[-61  27  23   4  33   3 -10   1  19  -3 -27  -6 -12   6  30  -3  16 -19
  17 -44 -20  39  14  26  11  25  14  20 -22  35 -19 -23 -31  30  -5  -6] -> J_248
[-26   7  13  -5  39  25  15 -17  11 -15  30   8 -21  -7  -4   5  10  -8
  22 -15  -4   0 -20  26 -17   1  21  16  -9 -14   3  -8 -36  -1   1   2] -> J_871
[  5  23   7  -3  32  41  36  -8 -12 -11  41   8   5 -11  -9  11   3   7
   9 -26  -7  17 -22  -6  -6  27  10  15 -14 -11   4 -16 -22  -8   5   0] -> J_440
[-35 -14 -49  37  -2  42  75   4 -83  24  -7  44 -53 -14  45  25  -6 -63
  14 -16   3  -1 -56 -26 -19  -2  20  44 -56  26  -5  22  -8  35 -23  -7] -> J_705
[ 40  45  73  21  -6 -28 -29  51  31 -26  87  20 -43  23 -44 -30 -19  20
  52 -23  11  20  10  27 -63 -41  17  30 -12 -15 -17  23 -83  -4 102  34] -> J_108
[ 41  52  70  -1  10 -18 -38  12 -18 -15  45 -31  12  45 -59 -56  -8  30
 -25 -20  27 -33  17  76 -32   1  -4 -19  34 -52  26  -5 -71 -31  39  17] -> J_394
[  8  -7 -11 -15 -33 -27 -20 -34  44   8  38 -42  28  -8   0  27  14   8
  50  -2  20 -23  28  -5   9  23 -25  18 -43 -15 -26  18  41 -55 -15 -14] -> J_446
[-26 -14  35  35   4  -6   9  20 -72  23  13  34  68 -14  26   9  36  -7
 -19 -31  13   9   1  51 -63  43  40  93 -15 -54 -35 -34  52  -7  31  54] -> J_319
[-32  11  22  10  33   9  36  -3  39   2  23  25  14 -20  10   3   0  18
  16 -22  -2  19 -15  -3 -26  21  27  10 -16 -18   3 -20 -12   0  21  -3] -> J_123
[-22  13  13  -1  31  22  23   4  11  -9  32  23   9 -11 -13 -11   7  -2
  14 -14   3  -3 -30   0 -20   5  31  21 -18 -14  -1   1  -4 -13  27   5] -> J_108
[ 13 -22  85  12  -7 -56   4  35  41  50  62 -28  36   9  16  -9   4 -13
  66 -21  -5 -35   3  12   7  -3  33  -4   4 -44  13  19  42 -33  60 -13] -> J_108
[  4   2  43   4   0   1  33  23 -39 -15  -7  16  -7  -3   5   8  -3 -17
  27  11  -1   5 -19  10 -53  -6  24   1  18  -1  -4  12   9   1   8  28] -> J_871
[ 52 -20  51 -14 -24  17   5  15  -6  29  37 -10 -17   2  -5 -19  54  -5
  13  27 -42 -39  70 -32  63 -32   7  32   1 -22  28  46 -63  43  48 -53] -> J_440
[-20  14  35 -13  26  27  10 -11  22 -30  20   5  -5 -20 -12  -6  15 -18
  14 -14 -12  14  -7  15 -22  -3  15  21  -1 -18 -13   6 -33 -14  18 -11] -> J_319
[-10  37  11 -35  23  19 -50  -2  45   3  30 -48  54  20  18 -43   9   1
 -27  16  50 -17  16  40 -23  34  22  58  -9 -41   0 -11  -4  24  -2  52] -> J_248
[-16   8 -15  38   2   7   7 -11 -15  51  21   8 -23  37   1  -8 -27  51
  -7  -5  30 -34   2  15 -40  -6  40  -5 -22  -9  48 -11 -73  41  15   0] -> J_871
[ 24 -28 -33  -4 -35   5 -26 -19 -15  53  -8 -31  -4  35  45 -12  24  12
 -19  24   0 -25  17 -25  39  13 -22 -16 -17   3   9  18 -18  27  -9  -4] -> J_446
[-20  17  22   0  22  33  22 -13  28  -4  44   2   2 -17  -6 -12   2   0
  10 -11   8  -7  -7  15 -17  16  27  14 -26 -25   5   3 -27   2  13 -12] -> J_705
[-19   0 -21  -1  25 -18  39  -8  25  22 -16   4  25 -35  24  28  -1  20
   2 -20  -9   3 -14 -29   1  11   7   7  -1  -1   0 -32  21  12 -11 -20] -> J_123
[ -9   9  27  13  27  39  57   1  -2   4  38  34   6 -14   3  -1 -14   9
  19  -7   6  12 -17   6 -24  10  31  17 -14   3  10 -10  -4 -14  33  21] -> J_440
[ -6   3  17   2  29  25  27 -11  19  -8  37  -2   6 -12   2  11  -6  -8
  13 -13   7   4 -15   5 -17   4   6  11 -12 -15   2  -1  -3 -16  15  -1] -> J_446
[-19   7   0   4  15  19  21 -18  22  -1  24  13  18 -19  -4   1   0  18
  11 -15  17  -8 -14  -4 -40   4  20  16 -22 -11  12  -7 -14  -9  19   9] -> J_394
[-44  39  84 -30 -11 -10 -36  -8  19  24  20 -22  -1  17 -10 -54  37  36
  35 -39 -15   7 -28 -12  -1  29  25  35   2 -66 -64   5 -70 -51   6 -61] -> J_123
[  3   9  31 -10 -15  22  25 -13 -43 -15  -5 -14  39 -11  26   9   8 -23
   3  -4  18 -10  -8   9 -66  32  -4  -5  -3  -7 -10   7  11 -12 -30  23] -> J_705
[ -4  19  14 -31  26 -32 -24  16 -54 -34  24 -30  55   9   4  40  45  14
  38 -52   8  16  18  23  39  55  -9  -2 -17 -22  11 -25 -35 -17 -39  32] -> J_319
[-15  15  26  -6  21  27  41  -5   2  -9  31  16  11 -17  -9   4  -6   9
  14 -15  -9   5 -10 -13  11  24  13  10 -11 -13   3 -18 -13 -25  20  -6] -> J_440
[-13  -6 -37  -8  17 -20  39 -16  22  18 -14 -10  16 -21  11  36  -6   3
   1 -12 -11   0 -15 -35  44  12  -2   4  -7  18   1 -13  40  -2 -18 -22] -> J_108
[-16   0 -21  -1  20   2  41  -6  13  21  -7  -2  15 -34  25  40  -4   3
  11 -19  -6 -14 -13 -23 -11   0  -7   8 -15  22  -6 -20  15   3  -6  -3] -> J_761
[ 14  49  42 -10 -10 -12  23  21  29  37  29 -28  36  39 -18 -40 -12  24
  28  14  59 -21  -3  -8 -56  12  32  12  17 -27  18  46  27 -10  22  15] -> J_248
[ -7 -11 -16  -7  14 -11  15  -7   5  16 -12 -11  18 -32  12  19  10   7
   7 -20 -10   4 -10 -21  19  10   3  16  -7   7 -14 -16  23  -8  -9 -16] -> J_394
[-21 -17  68  17  -5 -36   8  45  -3  55  43 -13  65  46  25 -47 -29  15
  35  24   9 -39  33  27  35  42  29   3  12 -53  12  -8  49 -79  33  30] -> J_446
[-21  32  69  -9 -27 -30 -40   4  48 -20  13 -28  20  15 -11  19  19  22
  12 -34  34  14 -30 -11  -1  26  28 -29  -6 -21  22   8 -15  10 -25 -17] -> J_440
[ 12  -6  29  -6  -2  12  29   4 -27  -5  -5 -15  12  -8  28  15 -11 -13
  12   2   4   1   1  18 -30  10  -3  -7   8   6 -11   7 -10   2  -7  32] -> J_761
[ 26  13  30 -12 -27 -29   0   1  -9  36  47 -36  23  25  -8 -16  16   5
  28  28  10 -22  12  25 -16  -2  20  38  -9 -55   7  33  38  -1  22  24] -> J_871
[ 39 -12 -11  -4 -14  43  -9  -9   7   8  23  10 -16 -25 -14 -26   8  -3
 -35  12 -16  -5 -12 -58 -30 -13   1  26  -2 -16 -15   6  43   3  40 -56] -> J_705
[ -7 -49  13   5  18   6  32  -5   3  33  20  -7   2 -13  19  10  24 -18
  -1 -23  -5  -1  40  30  61  21  24  19   3 -22  17  14   7  44  42   0] -> J_761
[-17   3  20   4  31  16  22   0  -1  -4  28  20  -7 -11 -11   4   2  13
   6  -4   1  11 -19   9 -26  11  21  12  -9 -16  -9 -16 -10 -18  15   7] -> J_871
[  0  27  27  -6   1  16  23   4 -20 -22 -28  -7  14  -1  22  -4  -1  -8
   8   4   9   0  -6  10 -71  13   1  -6  10   4   5  14 -20  14 -19  31] -> J_394
[-18   3 -17  -8  16 -14  33 -12  11  21  -9 -15  30 -25  23  32  -6   7
   3 -17  -4   1 -10 -31   1  16  -3   5  -5   5   0 -23  21 -14 -14  -1] -> J_394
[ -7  21  22  -2  17  23  38  -4  -3 -18 -11   0   0  -5  20   3  -2 -28
  23  -5 -12   5 -10  15 -52   3  14  -3  11   2   7  10 -26  14 -15   9] -> J_123
[-15  24  31  -9  13  27  23  -8  16  -9  41  -1   4 -13 -10 -15 -12   4
  19 -10   4  -7 -11  -2 -26  10  24  -4 -18 -25  12   1 -18 -11  23 -15] -> J_705
[ 55  18 -38   0   0  16 -36 -29  26 -11  30 -22 -33  24  -4  17 -10  17
  -2   3  38  16  21  39   9  31  -1   2 -26  15  31  -2 -10  56  13  13] -> J_248
[-30 -24 -51  49  23 -22  38  16 -53  37  21  25 -27 -12  10  18 -49  24
  11 -42  21  32 -76  35  -6  -6  37 -14  -3  -8 -40 -33 -39 -15 -59  22] -> J_705
[ 11  18  23   0  14  16  28   3 -18 -16   2   2  18  -3  17  -2  -2 -13
  17  -8   3   5   4  16 -73   3   2   5  10   4   0   1 -16   0  -4  28] -> J_123
[-17   0   5  -2  25 -14  44  -3   6  19  -9   5  25 -36  28  34  -1   9
  20 -21 -15  11 -11 -22  -2   6  14  15  -3   4  -3 -29  21   1  -6 -17] -> J_123
[-13  17  32 -10 -41   7   7  -6  30   6  -6  14  -2 -16 -10  -6 -19   4
  28  15 -11 -70 -10 -35 -24  -2  58 -17  24 -39  41   5  27  19  53 -43] -> J_705
[-14  17  28   4  10  23  50  -6   4 -13  22  24   5 -21   4   1 -14   5
  25  -8  -4   0 -17  -7 -29  22  11  -4 -18  -9   5  -8   3 -13  25  -6] -> J_705
[ 88 -28 -16  37 -16  43  -8 -16 -47  23  26  35 -41  12 -73   4  40  54
 -42 -10 -21  19   2  -8  43   5  15  22  -1  11  -3   3   4  13  58 -56] -> J_761
[ -9   7   0  -2   3  -4  36   1 -12  11  -1   0  13 -20  23  14 -13   5
  21  -9   0  -2 -24 -15   2  15  11   7 -14   1   0 -14  25   4 -10  -5] -> J_705
[-14   5 -18   2  23   0  55 -14  -6  23 -10   3  35 -30  21  35   8  14
   8 -26  -1   8 -20 -33 -31   8  -3  15 -15  14  -5 -17  21  -9  -8  -8] -> J_319
[ 11   4  30  32  34  39  49  28 -21  35  48  22   3 -11  -2 -33 -25  -9
  -8 -12  26 -17  -2   4 -88 -15  35  46  -2 -18   5  12 -26  -4  73  20] -> J_394
[-10  14  22   3   0  14  31  -5 -12 -14 -22   8  -7   0   7  11  -6 -15
  15   0  -9  -5  -2   9 -47   4  19 -13  28  -8  14  14 -15   7  -6  -5] -> J_319
[ -2  21  10   5   8  33  42  -7 -18  -3 -15  -3   4   0   2   5  -7 -28
  -2  14   7  -3  -5  16 -49  12  18  -1   3   8   3  13   0  13 -12   7] -> J_248
[-29  12  10   5  40  21  40 -14  17  -5  38  15   2 -19 -11  13  -6  -2
  15 -25  -2  13 -15  17 -15  11  29  12 -10 -26   6 -12 -25 -15  27   2] -> J_319
[ 39  29  39   9 -12  20  44  -5 -25  -5  -5   9  -4  -3 -36  11  17  27
 -38 -11   9  -5 -14 -49 -17  26  -9  38   6 -28  -1  16 -41  11  34 -60] -> J_319
[ -65   -1    5    5   30   38  -28  -20   37  -11   12  -14   77  -40
    1    0   39  -26  -60  -33   -4  -46   14   -9 -100   54    0   -4
  -27  -71  -18  -48    9  -29  -23  -41] -> J_248
[ 26  21  34  -2   8  20  35  -4 -10 -23   1  -7   5  -1  14  12  -4 -20
  15  -1   2  21  -2   9 -52  23   0  -1   9   6  -1  12  -9   2  -6  15] -> J_123
[  5  11 -16 -25  40  36 -48  -7 -24   0  48 -46 -32  48  -4   5  15 -28
 -42  32   6  -2  46  46  55  16  28  26  -7 -33  49  10 -53  40 -58   2] -> J_871
[-66  14 -44  55   8   1 -26  22  16   0  15  44  28   7   6  14  18  19
 -28 -30  27  15  55  31 -98  24  43  43 -28 -18  13 -19  -2  50 -38  53] -> J_440
[ 11  19  19  -7  -3  18  -2  -6 -10 -30 -18  -6  -3   9   1  -3   3  -1
  11   0  -5   8   4  19 -45  17  10 -12  25  -3   9  11 -15   8 -17  14] -> J_394
[-44  54 -30 -12  52  42 -24  -3  -2  26  32 -18   3  23   0 -26  31 -56
 -31  13  22  -7 -81  59 -49  48  37   7 -39 -23 -34  14  70 -51 -76  33] -> J_108
[ -38  -19   57  -29   -3    0  -55  -12   15 -114  -13    1   31  -61
  -46   25   33   -5  -56  -16  -14   26    2   35   24   30    4  -11
   29  -69  -56  -43  -63  -23  -59  -10] -> J_440
[-14   5  15  10  16  15  22   0 -35 -16  -8  13   3  -3  14  22  12 -11
   4 -19   5  14 -18  29 -43  15  16  -5  12 -14  -5   1  -6  14 -20  26] -> J_446
[ -5  17  26   2  26  15  40  14 -17  -5   0   5  16   2   7 -13  -3  -5
  11  -2   0   0 -19  13 -59  10  15 -18   7  -4   1  15   5  -9 -12  12] -> J_108
[  7   9  31  13  20  28  36   6   4 -10  32  25   1  -9  -8   3  -9  13
  19 -16   4  16 -25  10 -35  12  14   7  -9   1  -3  -6   2 -13  43  20] -> J_761
[ 34   4  20 -19 -16  39 -62  -5  -1 -13  28 -19 -31  43  -4 -54  27 -38
 -32   3  15 -28  26   4 -15 -16   0  48  13 -14   6  41 -67  32  38   1] -> J_108
[ 43 -13  -6 -39   2  37   8 -23 -52 -19  41 -44 -47  16   5  16 -49 -21
  32  16 -21  18 -65 -27  72 -10 -11 -36  10 -18   0   5 -52 -47 -31 -28] -> J_446
[ -8  28  30  -5   6  28  24  -3  -8 -18  14  -2   4 -16 -12 -17  10 -14
   5 -12   4  -3   1  14 -71   3  16  11   3 -28 -10  24 -16   9  -5  -6] -> J_705
[-18  26   6   5   4  25  39   1 -30  -4 -10   4  22  -6  12 -19   2 -17
  -3  -4  13  -7 -15  18 -88  22  11 -17  -3 -11  -2  17  19   8 -22  27] -> J_705
[-21  11  14   3   7   9  29  -2  10  -2  -9   0  16  -7   9  -3   3 -14
   4   2  10  -1   8  16 -66   7  16  -9  11 -17  -1  13   1  17 -10  11] -> J_248
[-15  34  48 -27   7  20  21  -1  51  -9  13  -6  34 -43 -16  13   7  30
 -42  47  10 -53  -2 -48 -26  42  25 -16 -18 -88  21  -5 -31   5  -8 -61] -> J_123
[  0   7  46 -31  16 -69 -25  18  22 -30  14 -42 -20 -20  27  25 -32  -4
  54 -16 -27  44   5  27  89   0 -32 -11 -14  14 -49 -39 -58 -42 -20   0] -> J_123
[-52   3  45  -7 -11 -41  39  -8 -32  46  23  -7  30 -12  49  12 -34  40
  48 -27  12 -30 -57  -1  -4  21  31 -36 -20 -66  22 -33   3 -18  -4 -21] -> J_705
[ 62 -10  69 -24 -40  30   4  20 -53 -16  20  -5 -32  15   3  -7   4 -35
  23  47 -20 -27  39  -6  52 -13  17  25  27 -10  22  40 -53  19  36  -5] -> J_440
